In the rows, 128 means zero.
Facts:
<1013> | ξ <309> | Ω vipem
<1016> | ξ <196> | Ω vipem
<1022> | ξ <257> | Ω flugus
<1078> | ξ <405> <718> <2034> <1468> | Ω vipem
<1081> | ξ <1701> | Ω vipem
<1082> | Ω vipem
<1106> | ξ <510> <783> | Ω flugus
<1108> | ξ <755> <1647> <1145> <257> | Ω flugus
<110> | ξ <2034> <783> | Ω brikon
<1115> | ξ <739> <1686> | Ω flugus
<1127> | ξ <1369> | Ω flugus
<1145> | ξ <48> <1655> | Ω vipem
<1150> | ξ <1908> | Ω vipem
<1155> | ξ <144> <1701> | Ω flugus
<1172> | ξ <2067> <257> | Ω flugus
<1175> | ξ <83> <2140> | Ω brikon
<1176> | ξ <1178> <1695> <353> | Ω flugus
<1178> | Ω flugus
<1187> | ξ <1609> | Ω vipem
<1205> | ξ <1390> | Ω brikon
<1231> | ξ <1468> | Ω vipem
<1249> | Ω flugus
<1250> | ξ <1178> <1695> | Ω flugus
<1283> | Ω brikon
<128> | ξ <1327> | Ω brikon
<1304> | ξ <1890> | Ω vipem
<1315> | ξ <685> <240> | Ω flugus
<1323> | ξ <704> <822> <157> | Ω vipem
<1327> | ξ <375> <1701> <2021> | Ω flugus
<1334> | ξ <685> <2094> <1695> | Ω flugus
<1343> | ξ <1904> <353> | Ω vipem
<1345> | ξ <1082> | Ω flugus
<1349> | ξ <750> | Ω flugus
<1364> | ξ <442> | Ω brikon
<1369> | Ω brikon
<1376> | ξ <2067> <823> | Ω vipem
<1390> | ξ <156> | Ω flugus
<1392> | Ω brikon
<1393> | ξ <689> <333> | Ω vipem
<1398> | ξ <1974> | Ω brikon
<1404> | ξ <2173> <265> | Ω brikon
<1407> | ξ <2070> | Ω brikon
<1420> | ξ <1982> <2021> | Ω brikon
<142> | ξ <635> <832> | Ω flugus
<1433> | ξ <1178> | Ω flugus
<144> | ξ <342> | Ω brikon
<1459> | ξ <1974> <48> | Ω flugus
<145> | ξ <718> <1655> | Ω brikon
<1468> | ξ <1420> <83> <48> <1989> <353> | Ω brikon
<1507> | ξ <704> | Ω flugus
<1516> | Ω flugus
<1539> | ξ <985> <1695> <1145> | Ω flugus
<1543> | ξ <1857> <2152> | Ω flugus
<1563> | ξ <756> <257> | Ω vipem
<156> | ξ <447> | Ω brikon
<1575> | ξ <2061> <393> | Ω vipem
<1577> | Ω flugus
<157> | ξ <375> | Ω flugus
<1580> | ξ <538> <689> | Ω flugus
<1597> | ξ <1516> <1404> | Ω brikon
<1609> | ξ <1908> <353> | Ω flugus
<1614> | Ω brikon
<1615> | ξ <1980> <2140> | Ω flugus
<1628> | ξ <1577> <2152> | Ω flugus
<1647> | ξ <309> | Ω brikon
<1655> | ξ <1982> | Ω flugus
<1659> | ξ <1701> | Ω brikon
<165> | ξ <1516> | Ω brikon
<1664> | ξ <1127> | Ω flugus
<1672> | ξ <1647> | Ω vipem
<1679> | ξ <689> <1695> | Ω flugus
<1680> | ξ <466> <823> | Ω flugus
<1686> | Ω flugus
<1695> | Ω flugus
<1701> | ξ <1695> | Ω brikon
<1711> | ξ <1695> | Ω flugus
<171> | ξ <375> <787> <466> | Ω flugus
<1768> | ξ <758> <99> <1369> | Ω flugus
<1780> | ξ <196> | Ω vipem
<1812> | ξ <405> | Ω flugus
<1823> | ξ <526> <1016> | Ω flugus
<1854> | ξ <823> <2143> | Ω brikon
<1857> | Ω flugus
<1871> | ξ <1655> | Ω flugus
<1888> | ξ <1695> <1249> | Ω vipem
<1890> | ξ <2140> | Ω brikon
<1891> | ξ <257> | Ω flugus
<1904> | ξ <1982> | Ω flugus
<1908> | ξ <342> <1982> <1695> <240> | Ω flugus
<1913> | ξ <756> | Ω flugus
<1925> | ξ <1975> | Ω flugus
<1927> | ξ <2021> | Ω brikon
<1934> | ξ <9> <89> | Ω brikon
<1966> | ξ <1614> <985> <697> <490> | Ω flugus
<196> | Ω flugus
<1974> | ξ <1695> | Ω vipem
<1975> | ξ <1974> <240> | Ω vipem
<1977> | ξ <1178> <1871> | Ω vipem
<1980> | ξ <99> | Ω flugus
<1982> | ξ <1695> | Ω flugus
<1989> | Ω flugus
<2000> | ξ <309> | Ω flugus
<2021> | ξ <1974> <2061> <1982> <1695> | Ω brikon
<2027> | ξ <1323> <456> | Ω flugus
<2034> | ξ <526> <739> | Ω flugus
<2053> | ξ <1974> | Ω flugus
<2061> | ξ <1695> | Ω flugus
<2067> | ξ <1701> <1982> | Ω vipem
<2070> | ξ <48> <1647> <240> | Ω flugus
<2075> | Ω flugus
<2087> | ξ <83> <349> <526> <1695> | Ω flugus
<2094> | Ω vipem
<2127> | ξ <1980> <1327> | Ω flugus
<2135> | ξ <1150> | Ω flugus
<2140> | ξ <1614> | Ω brikon
<2143> | ξ <2094> | Ω vipem
<2145> | ξ <1695> <145> | Ω flugus
<2152> | ξ <1695> | Ω brikon
<216> | ξ <1890> <1975> <331> | Ω brikon
<2173> | Ω flugus
<218> | ξ <1369> | Ω brikon
<228> | ξ <157> | Ω vipem
<240> | ξ <1695> | Ω vipem
<257> | ξ <1695> | Ω brikon
<265> | ξ <375> <2021> | Ω flugus
<286> | ξ <1172> | Ω flugus
<295> | ξ <1468> | Ω vipem
<309> | ξ <1974> | Ω vipem
<316> | Ω vipem
<318> | ξ <1975> <510> | Ω brikon
<331> | Ω brikon
<333> | ξ <1982> <1695> | Ω brikon
<338> | ξ <1980> | Ω flugus
<342> | ξ <1695> | Ω brikon
<349> | ξ <1975> | Ω vipem
<353> | Ω flugus
<367> | ξ <1695> | Ω flugus
<375> | ξ <1974> <1695> <257> | Ω brikon
<393> | ξ <349> | Ω brikon
<405> | ξ <1695> | Ω flugus
<420> | ξ <1977> <2075> <333> | Ω brikon
<426> | ξ <1364> | Ω flugus
<430> | ξ <265> <342> <1701> <718> | Ω brikon
<442> | Ω flugus
<447> | Ω flugus
<454> | ξ <1904> <1701> <1695> | Ω flugus
<456> | ξ <375> <333> | Ω vipem
<457> | ξ <257> | Ω flugus
<466> | ξ <1150> <1695> | Ω flugus
<476> | ξ <1172> <1250> <728> <1145> | Ω flugus
<48> | ξ <1974> | Ω brikon
<490> | ξ <1904> | Ω vipem
<507> | ξ <1392> <2145> <240> | Ω flugus
<510> | ξ <466> <333> | Ω vipem
<511> | ξ <156> <333> | Ω flugus
<526> | ξ <48> <991> <456> | Ω vipem
<538> | ξ <2034> | Ω flugus
<549> | ξ <1672> | Ω flugus
<551> | ξ <1695> <1398> | Ω brikon
<560> | ξ <1614> <822> | Ω flugus
<594> | ξ <781> | Ω flugus
<605> | ξ <442> <145> | Ω flugus
<609> | ξ <1904> <316> | Ω vipem
<635> | ξ <447> <1343> | Ω flugus
<654> | ξ <823> | Ω brikon
<685> | Ω vipem
<689> | ξ <1701> <1655> | Ω flugus
<692> | ξ <1614> <1686> | Ω brikon
<695> | ξ <1695> <1376> <1686> | Ω flugus
<697> | ξ <342> | Ω vipem
<704> | Ω flugus
<718> | Ω brikon
<728> | ξ <1420> <1150> | Ω flugus
<734> | ξ <1250> <1711> <1459> <447> <1082> | Ω brikon
<739> | ξ <1695> | Ω vipem
<740> | ξ <2067> <800> <456> | Ω brikon
<747> | ξ <1982> | Ω brikon
<750> | ξ <89> <333> | Ω flugus
<755> | ξ <1974> | Ω vipem
<756> | ξ <1609> <1695> | Ω brikon
<758> | ξ <196> <257> | Ω flugus
<760> | Ω vipem
<781> | ξ <128> | Ω brikon
<783> | Ω flugus
<787> | ξ <442> <1507> | Ω vipem
<79> | ξ <1701> | Ω brikon
<800> | ξ <2061> <718> <1283> | Ω flugus
<822> | ξ <2061> <375> <1975> <1695> <240> | Ω flugus
<823> | ξ <1459> <1695> | Ω flugus
<827> | ξ <704> | Ω flugus
<832> | ξ <1975> <286> <510> | Ω flugus
<83> | ξ <353> | Ω flugus
<84> | ξ <48> <1516> | Ω flugus
<855> | ξ <823> <309> | Ω flugus
<859> | ξ <342> <2021> | Ω brikon
<87> | ξ <48> | Ω vipem
<883> | ξ <760> <2053> | Ω flugus
<89> | ξ <93> | Ω vipem
<91> | ξ <1975> <144> | Ω brikon
<93> | ξ <2061> <1695> | Ω flugus
<941> | ξ <2061> | Ω vipem
<978> | ξ <1343> <333> | Ω flugus
<980> | ξ <1016> | Ω brikon
<985> | Ω vipem
<991> | Ω flugus
<997> | ξ <442> <1407> | Ω flugus
<99> | Ω brikon
<9> | ξ <985> | Ω flugus

Known rows:
[176  96 119 164 132 193 134 155 162  84  92 126 117 110 111 120 135 125
 149  50  70 114 133 136 131  82  96 175 166  40 146 152 146 119 157 109
 162]: <1082>
[150 115  88 134 129 100 116 106 140 140 112 148 130 186 143 187 131 128
 131 118 160 137 152 102 117 135 103  76 160 127 191 159 143 117  69 168
  83]: <781>
[101 143 161 108 123 114 125 126 119 147 134 110 126 101 128  99 111 115
 126 162 138 128 106 144 128 135 162 133  95 161  87 115 111 128 135 113
 128]: <594>
[149 111  90 137 129 105 112 101 139 144 118 165 132 187 149 187 134 131
 137 116 157 136 152 101 121 136 102  81 155 124 188 159 148 128  70 171
  88]: <110>
[ 98 139 161 114 125 119 122 125 119 156 141 120 127  99 129 105 117 121
 127 165 132 128 103 140 131 139 165 136  95 162  91 109 119 133 133 114
 133]: <476>
[169 146 125 132 104 201 163 134 139  81  70 150 156 102  93  95 200 156
 126  23  86 183 183 136 138  87  44 125 173 111 144 140 166 156 181  90
 156]: <1975>
[191 132  99 148 131 170 162 144 141 101  87  73 132 109  98 110 143 134
 164  62 101 151 176 131 106  97  93 147 135  57 158 135 154 123 159 109
 154]: <1323>
[111 152 165 112 112  79 121 118 116 173 150 145 109  93 138  86 113 136
 130 160 133 139 110 151 108 164 180 146 112 137  73 118 123 129 116 125
 137]: <83>
[113 142 157  89 140 134 122 102 113 131 145  93 134 111 141 117 124  97
 169 166 166 129 108 140 144 116 171 151  53 159  94 109 100 144 151 117
 133]: <750>
[ 86 144 163 105 119 126 115 118 122 160 134 152 134  95 131  92 125 118
 132 159 138 137 112 144 122 151 149 139 105 164  82 114 119 135 126 115
 137]: <2070>
[ 90 142 147  94 124 118 127 151  88 114 183 125 137 121 121  99 106 144
  83 162 136 111 121 137 133 159 155 156  91 155  84  88  96 148 163 131
 148]: <367>
[145 119  90 169 159 100 126  75 141 117 138 161 111 184 159 210 172 150
 117 140 151 143 135  88 148 127  99  77 169 125 171 151 142 113  92 165
  90]: <747>
[149 139  63 137 146  59 153  90 113  79 155 151 127 207 144 182 180 156
  95 134 161 125 156  96 145 136  91 101 215 132 171 144 124  97  90 143
  96]: <2021>
[ 97 140 161 107 125 121 119 127 120 147 134 115 126 100 132 104 111 114
 127 164 138 127 106 142 129 135 161 134  91 159  89 114 111 132 138 117
 129]: <605>
[151  83 107 144 123 113  94 115 153 111 120 197 115 195 156 192 124 123
 125  97 135 100 112 113 146 111 114 107 187 113 183 177 135 122  68 169
  88]: <1283>
[135 110  91 136 142 117 104 103 140 139 105 151 138 187 137 195 127 121
 119 128 155 135 151  96 117 130  90  85 151 124 192 153 145 116  66 170
  81]: <654>
[100 143 160 104 125 117 122 130 117 145 139 118 127 102 128 100 111 117
 124 161 138 127 108 144 125 138 160 137  94 159  89 112 112 132 138 115
 131]: <1812>
[176 128 100 164 136 171 153 138 146 120  97 102 125  99 106 110 149 143
 164  70  91 157 174 125  99 119  87 146 144  46 149 134 162 126 153 116
 165]: <1231>

Rows:
No name comes twice in this set of rows, the named rows included.
[118 155 114 102 116  77 176 166 122 123 133  58 112 113 135  81 117 112
 151 161 137 102 106 146 130 137 182  96 118 179  96 134  89 104 152  90
 129]	<1327>
[109 111  95 139 153 128  92  94 142 140  85 146 152 183 122 200 123 104
  98 140 155 134 157  91 114 121  65  96 171 128 199 148 149  96  51 156
  74]	<1647>
[149 117  95 138 125  92 112 100 137 149 116 167 126 184 146 183 133 137
 126 117 154 142 153 102 114 142 101  82 164 118 185 159 148 124  60 173
  85]	<1175>
[135 113  75 125 131 107 117 128 106 106 162 170 142 209 137 188 124 161
  81 119 153 120 167  93 123 165  88 101 151 117 188 129 128 145  99 192
 105]	<2152>
[122 161 163  74 101 103 142 139  91 110 148 116 135 119 121  88 124 142
  89 131 144 132 118 155 145 128 157 134  98 186  86 107  98 156 166 115
 128]	<822>
[ 93 160 166 116 137  90 133 120  98 113 166 125 105 103 129 107 130 161
  54 168 124 137 107 139 137 149 151 142 119 154  65 104 103 128 158 128
 133]	<1908>
[155 122  86 144 118  70 113  84 140 173 139 212 116 177 164 170 149 150
 160 119 155 148 156 107 100 179 119  92 181  99 169 162 159 124  45 176
 102]	<1468>
[143 116  71 144 127  95 131 130 147 132 108 146 118 185 151 177 132 137
 125 118 145 130 148  99 113 145 100  49 169 134 189 171 134 110  80 167
  86]	<430>
[100 149 149  84 125 110 129 142  90 111 169 112 135 121 122 100 103 138
  87 159 142 117 123 143 132 150 155 157  87 153  85  94  93 146 157 130
 142]	<93>
[105 144 164 102 123 125 120 122 116 141 134 116 127 103 132 103 117 114
 130 153 143 130 103 145 137 126 163 134  88 168  90 115 110 138 144 115
 128]	<1106>
[150 132  84 150 130 185 166 132 143  99  93 130 167 111  88  95 186 123
 173  71  98 144 186 125 120 109  56 166 193  76 151 122 163 112 147  73
 173]	<755>
[156 119  75 132 125  86 130 112 139 133 109 137 125 191 146 180 131 127
 138 117 158 129 154 104 114 134 107  71 167 130 192 165 138 112  70 163
  83]	<128>
[172 129 104 180 151 172 156 130 149 108  97  91 118  94 104 124 160 150
 141  82  86 161 166 119 111 105  82 145 146  49 143 131 160 116 159 113
 159]	<490>

Now the same things, written a new way:
Known rows:
[126 122  97 122 148 137 138 102 102 133 132 119 108 146 140 167 142 138
 121 169 119 111 118 155  79 128]: <2070>
[131 112  97 119 155 132 138 109 103 135 132 113 111 146 132 157 138 140
 126 172 127 111 127 152  78 132]: <635>
[136  98  96 115 146 138 146 111 104 137 136 112 115 146 132 147 134 140
 134 172 127 113 123 148  74 132]: <447>
[156 138  98 146 189 114 125 119 118 144  93 111 110 140 129 171 140 163
 117 167 115 116 114 161  90 141]: <1081>
[127 124  97 124 152 123 162 132 111 147  83 128 125 131 143 181 136 136
 123 157 115 124 131 159  90 146]: <257>
[119 125  99 127 158 126 131 105 102 134 127 118 105 147 137 170 143 140
 108 170 127 109 129 157  87 135]: <1022>
[128 116  97 120 148 133 133 107  98 131 131 118 107 147 133 165 142 137
 121 168 120 112 122 156  80 125]: <157>
[148  86  70 105 143 108   5  74 118 193 158  99  94 117 142 162 148 168
  69 179 120 114 139 162  73 138]: <594>
[127 139  96 126 164 118 149 131 113 155  83 124 126 132 140 188 137 134
 119 159 117 120 136 165  91 145]: <859>
[124 126  97 124 161 125 125 108 103 136 130 115 108 146 135 171 143 138
 113 171 125 108 130 158  83 130]: <1155>
[135 113  95 119 142 129 170 139 110 142  87 129 127 130 143 175 134 136
 135 156 109 126 125 154  82 139]: <1283>
[159 128 100 143 178 122 141 120 117 139  95 114 111 139 132 164 137 162
 125 166 111 118 105 156  85 140]: <1145>
[129 129  96 123 152 123 162 134 111 149  84 127 127 132 143 182 135 135
 125 158 114 123 132 158  88 144]: <756>
[120 148  97 129 157 132 134  89 110 139 132 120 109 143 148 175 142 141
 112 173 122 107 118 156  83 138]: <2000>
[128 116  97 120 148 134 140 108 100 131 130 118 108 146 137 165 141 139
 124 169 120 111 122 154  78 128]: <2145>
[160 127  99 143 178 120 140 123 118 138  94 113 112 139 131 164 137 163
 125 165 112 119 107 156  86 140]: <2067>
[124 126  97 123 161 123 125 112 102 131 128 116 107 148 132 171 143 138
 116 170 126 108 131 157  84 128]: <560>
[134 112  96 119 143 129 168 138 109 145  86 129 127 130 142 175 134 135
 135 156 109 125 124 156  83 139]: <718>

Rows:
No name comes twice in this set of rows, the named rows included.
[127 110 100 116 160 111 104 122 102 122 126 113  99 147 128 165 146 143
 109 161 135 110 140 163  92 133]	<338>
[138  97 101 112 137 119 156 144 109 128  83 128 117 130 145 168 136 145
 127 142 123 129 135 163  96 151]	<99>
[118  93 103 123 145 128 144 111  97 121 125 122 100 147 136 157 143 145
 105 161 129 116 127 153  92 141]	<758>
[161 129  97 142 176 124 135 119 111 139  93 115 110 142 127 166 139 161
 127 164 109 121 107 160  88 135]	<1323>
[128 122  96 121 167 128 129 103 103 149 131 107 114 150 127 158 137 136
 119 176 135 109 134 158  84 137]	<511>
[160 132  99 138 195  99 108 146 115 123  87 111 106 145 111 173 141 156
 126 162 121 115 124 160  94 132]	<1304>
[156 142  98 145 185 117 124 116 113 145  92 113 109 144 126 173 141 159
 119 166 112 118 112 165  92 137]	<228>
[128 139  95 125 165 121 154 128 113 160  85 122 129 133 140 182 134 134
 122 163 121 121 137 163  91 149]	<734>
[139 123 121 109 137 124 137  94 112  98 131 107  92 145 173 149 144 171
 116 136 158 114 137 193 109 164]	<1664>
[126 129  97 124 163 131 139  98 107 147 135 110 115 146 138 161 138 141
 119 176 131 108 129 155  81 140]	<1345>
[164 122 100 141 166 129 155 122 119 132  97 118 113 136 138 160 135 167
 136 165 107 120  99 148  78 139]	<2094>
[128 140  96 125 163 119 155 131 110 155  83 123 128 133 140 185 136 135
 123 161 119 121 137 162  90 146]	<420>
[135 129 114 114 144 114 155 124 117 123  82 120 112 132 168 170 139 159
 116 131 144 126 146 190 115 173]	<218>
[164 114  99 139 171 125 147 130 117 130  96 115 112 138 131 157 135 164
 136 163 109 121 104 150  80 135]	<985>
[158 140  98 145 189 114 134 125 117 138  93 110 113 139 129 168 139 164
 126 168 116 116 115 156  87 140]	<609>

Now the same things, written a new way:
Known rows:
[138 137 106 173 170  97 140 135 151 136 109 100 108 148 135 153 148 124
  89 108 121  86 112 171 122 104 114]: <1081>
[144 130  97 184 173  94 136 129 157 142 119 110 113 150 122 150 136 122
  80  93 119  93 109 166 137  97 124]: <1563>
[184 107  78 143 124 140 147 151 136 132 169 134 122 121  86 139 141  69
 117  89 108 162 137  66 182 114 133]: <756>
[144 132  97 182 170  92 137 131 153 142 120 107 112 145 130 149 141 119
  85 100 120  89 111 171 131 102 120]: <1231>
[144 129  94 127 144 163 162 167 127 116 164 114 109 137 123 159 157  89
 127 133 130 135 129  84 155 139 113]: <430>
[175 113  92 137 126 144 151 155 133 121 162 134 118 118  98 144 151  76
 122 106 110 153 135  69 167 118 126]: <2021>
[ 95 145 134 100 119 134 112 108 121 147 121 118 134 136 133 127 103 153
 144 136 154 137 132 153 128 154 133]: <2087>
[120 129 141 173 167 108 156 150 134 112 100 127 110 127 162 134 161 136
 106 144 102  71 111 171  69 106 105]: <1376>
[ 75 144 181  86 145 146  88 114 103 126 130 112 153 172 157 122 132 170
 152 199 145  97 150 132  88 169  99]: <997>
[123 135 123 170 174 113 149 150 141 120 107 108 103 145 153 146 150 134
  97 134 118  75 110 176  91 113 102]: <1888>
[ 81 148 154  88 121 151 120 124 112 134 112 115 126 133 157 126 113 163
 155 165 156 119 133 154  97 164 121]: <1334>
[ 97 145 141  96 120 145 111 112 115 142 116 118 129 131 141 135 108 155
 153 147 156 129 138 156 115 157 126]: <560>
[166 106 118 136 119 149 156 166 116 103 154 159 126  99 117 123 164  84
 134 133  84 144 143  65 118 119 120]: <1392>
[106 140 129 106 113 127 105 103 122 151 116 116 140 136 133 130  94 137
 147 121 148 134 125 146 149 151 143]: <142>
[ 92 143 143 100 123 137 112 108 122 145 125 115 129 138 137 124 105 158
 143 145 159 130 135 147 123 157 127]: <1108>
[168 107 117  96  39 133  97 146 122 146 112  68 122 170  93  87  63 177
 109 113 160 120 132 151 189  95 129]: <1543>
[ 80 148 150  91 121 146 120 122 113 136 114 110 127 136 152 127 110 162
 152 164 161 121 133 154 107 162 123]: <367>
[108 134 152 103 109 128 102 101 117 136 120 131 146 125 134 111 118 152
 146 143 136 136 143 138 112 141 133]: <157>

Rows:
No name comes twice in this set of rows, the named rows included.
[ 69  52 199 172 135  46 201 123 224 127 103 173  48  96 160  77 136 120
 123 132 148  13  97  71  33 114  62]	<760>
[158 110 118 133 126 169 167 178 112 102 136 162 109  84 127 136 168  94
 144 135  90 150 150  79  90 122 114]	<331>
[120 126 159 114  86 110 110 103 108 122  99 151 163 103 140  94 102 125
 163 123 101 137 113 124 127 134 158]	<447>
[ 97 134 109 112 131 126 114  94 132 187 145 132 157 148  89  97  91 154
 101 105 145 178 111 135 173 123 160]	<1823>

